Here is a tiny trained network, its code and every weight. The questions are about switching its units off for an input and a class, where a switched-off unit gives its printed mean instead of its output.

import numpy as np


def w(rows, s, z=0):
    codes = np.array(rows[::2]) - 128.0
    scale = np.full(codes.shape[1], s)
    scale[-1] = z or s
    return codes * scale


def norm(h):
    return h / np.sqrt((h * h).mean(-1, keepdims=True) + 1e-5)


def f(y):
    return np.maximum(y, 0)


def log_softmax(a):
    a = a - a.max(-1, keepdims=True)
    return a - np.log(np.exp(a).sum(-1, keepdims=True))


def net(x, mask):
    res = np.array(x, float).reshape(1, 7) / 4 @ E
    u = 0
    for l in range(3):
        y = f(norm(res) @ A[l][:, :-1].T + A[l][:, -1])
        res = res + np.where(mask[u : u + 4], y, B[l][:, -1]) @ B[l][:, :-1]
        u += 4
    return log_softmax(norm(res)[-1] @ U[:, :-1].T + U[:, -1])


A, B = {}, {}
E = w([
[172,186,233,45,37,61,99,108,73],'x0',
[152,133,107,28,111,67,215,225,119],'x1',
[215,74,162,109,50,124,163,142,171],'x2',
[153,146,44,161,148,178,133,234,31],'x3',
[195,126,144,191,81,234,103,108,218],'x4',
[235,139,140,148,132,67,107,112,221],'x5',
[126,3,209,89,164,145,156,116,113],'x6',
],0.0062)
A[0] = w([
[169,68,190,128,127,116,203,91,81,157],'L0N0',
[101,66,197,73,107,254,112,116,122,4],'L0N1',
[104,122,127,141,101,154,156,241,133,42],'L0N2',
[193,71,194,74,94,225,81,40,128,137],'L0N3',
],0.0077,0.0045)
B[0] = w([
[81,146,163,126,105,137,207,115,174,212],'L0N0',
[101,90,180,36,143,195,133,245,179,190],'L0N1',
[230,112,43,83,109,145,213,161,82,180],'L0N2',
[148,171,136,163,93,169,161,189,142,254],'L0N3',
],0.011,0.0048)
A[1] = w([
[56,105,125,155,235,225,113,52,42,43],'L1N0',
[201,137,165,209,130,105,255,114,69,74],'L1N1',
[108,167,130,188,111,95,214,178,129,148],'L1N2',
[97,80,58,213,163,146,91,96,217,6],'L1N3',
],0.0077,0.0024)
B[1] = w([
[95,85,160,176,144,175,71,153,79,254],'L1N0',
[138,45,55,148,158,60,82,80,149,212],'L1N1',
[112,77,144,106,177,132,73,94,91,255],'L1N2',
[99,246,87,72,161,126,134,140,179,223],'L1N3',
],0.013,0.0045)
A[2] = w([
[122,119,169,93,113,189,185,141,112,16],'L2N0',
[204,248,151,179,64,100,172,114,118,45],'L2N1',
[194,156,150,163,81,113,32,119,155,3],'L2N2',
[110,146,222,56,131,1,82,131,32,9],'L2N3',
],0.0091,0.0036)
B[2] = w([
[168,138,125,213,70,236,165,183,168,190],'L2N0',
[152,65,127,228,90,72,105,115,66,192],'L2N1',
[229,134,165,178,96,139,2,71,57,190],'L2N2',
[29,255,126,119,21,75,249,23,87,253],'L2N3',
],0.008,0.0046)
U = w([
[64,122,145,177,191,203,22,167,16,142],'0',
[214,162,166,221,79,138,11,109,98,125],'1',
[157,83,186,96,131,72,178,116,209,16],'2',
[66,205,134,110,93,75,203,77,47,229],'3',
[124,105,206,132,91,246,184,207,157,206],'4',
[124,249,72,135,199,170,109,134,191,205],'5',
[209,77,18,88,178,134,169,189,34,197],'6',
[152,97,130,124,158,82,63,119,111,3],'7',
],0.015,0.0025)

Each question gives the input, the list of numbers given to net, and the class t.
The units are the neurons (one row each of A and B). Each row of codes is followed by its name. A weight is (code - 128) times the scale printed after its matrix; where a second scale follows, it is the last column's (A, B and U).
mask holds one flag per neuron, layer by layer. A switched-off neuron (its flag False) gives its mean, the last column of its row in B, instead of its output. The means were averaged over made-up inputs and are rounded, as every weight is.
A unit's drop is (log p(t) with every unit on - log p(t) with that unit switched off) / (log p(t) with every unit on - log p(t) with every unit switched off).
The circuit of an input: a set's keep is (log p(t) with only the set's units on - log p(t) with every unit switched off) / (log p(t) with every unit on - log p(t) with every unit switched off). Starting from all 12 units, units are removed one at a time, each time the one whose removal leaves the highest keep (on an exact tie, the one counted first), for as long as the keep stays at least 0.8.
units of the circuit, in order: the units of the circuit, biggest drop first
k most important neurons: the k neurons with the biggest drops, biggest first
k most important neurons of layer l: the k neurons of layer l with the biggest drops, biggest first
drop when u is switched off: that unit's drop, to one decimal
input [6,2,3,7,8,-4,-5], class 6: units of the circuit, in order : [L0N2]
input [1,6,2,5,-5,7,-5], class 3: units of the circuit, in order : [L2N3, L1N2]
input [-2,4,-7,8,1,0,-8], class 6: units of the circuit, in order : [L0N2, L1N3]
input [2,5,7,1,0,1,2], class 2: units of the circuit, in order : [L1N1, L0N0]
input [2,-1,4,4,-4,-7,-4], class 6: 3 most important neurons of layer 0 : [L0N2, L0N0, L0N1]
input [-3,7,2,-3,-1,-1,-1], class 6: 2 most important neurons : [L0N2, L2N3]
input [-8,6,4,2,6,4,6], class 6: units of the circuit, in order : [L1N1, L0N2]
input [7,-8,-6,-8,-3,-2,8], class 4: 2 most important neurons : [L0N3, L0N1]
input [2,-2,-2,5,-7,6,7], class 3: 3 most important neurons : [L2N3, L0N3, L0N2]
input [-4,-3,1,1,-1,-2,6], class 4: drop when L0N1 is switched off : 0.8
input [0,5,-8,8,5,-3,2], class 6: drop when L0N2 is switched off : 2.2
input [5,5,4,6,-8,3,-1], class 3: drop when L2N3 is switched off : 1.5
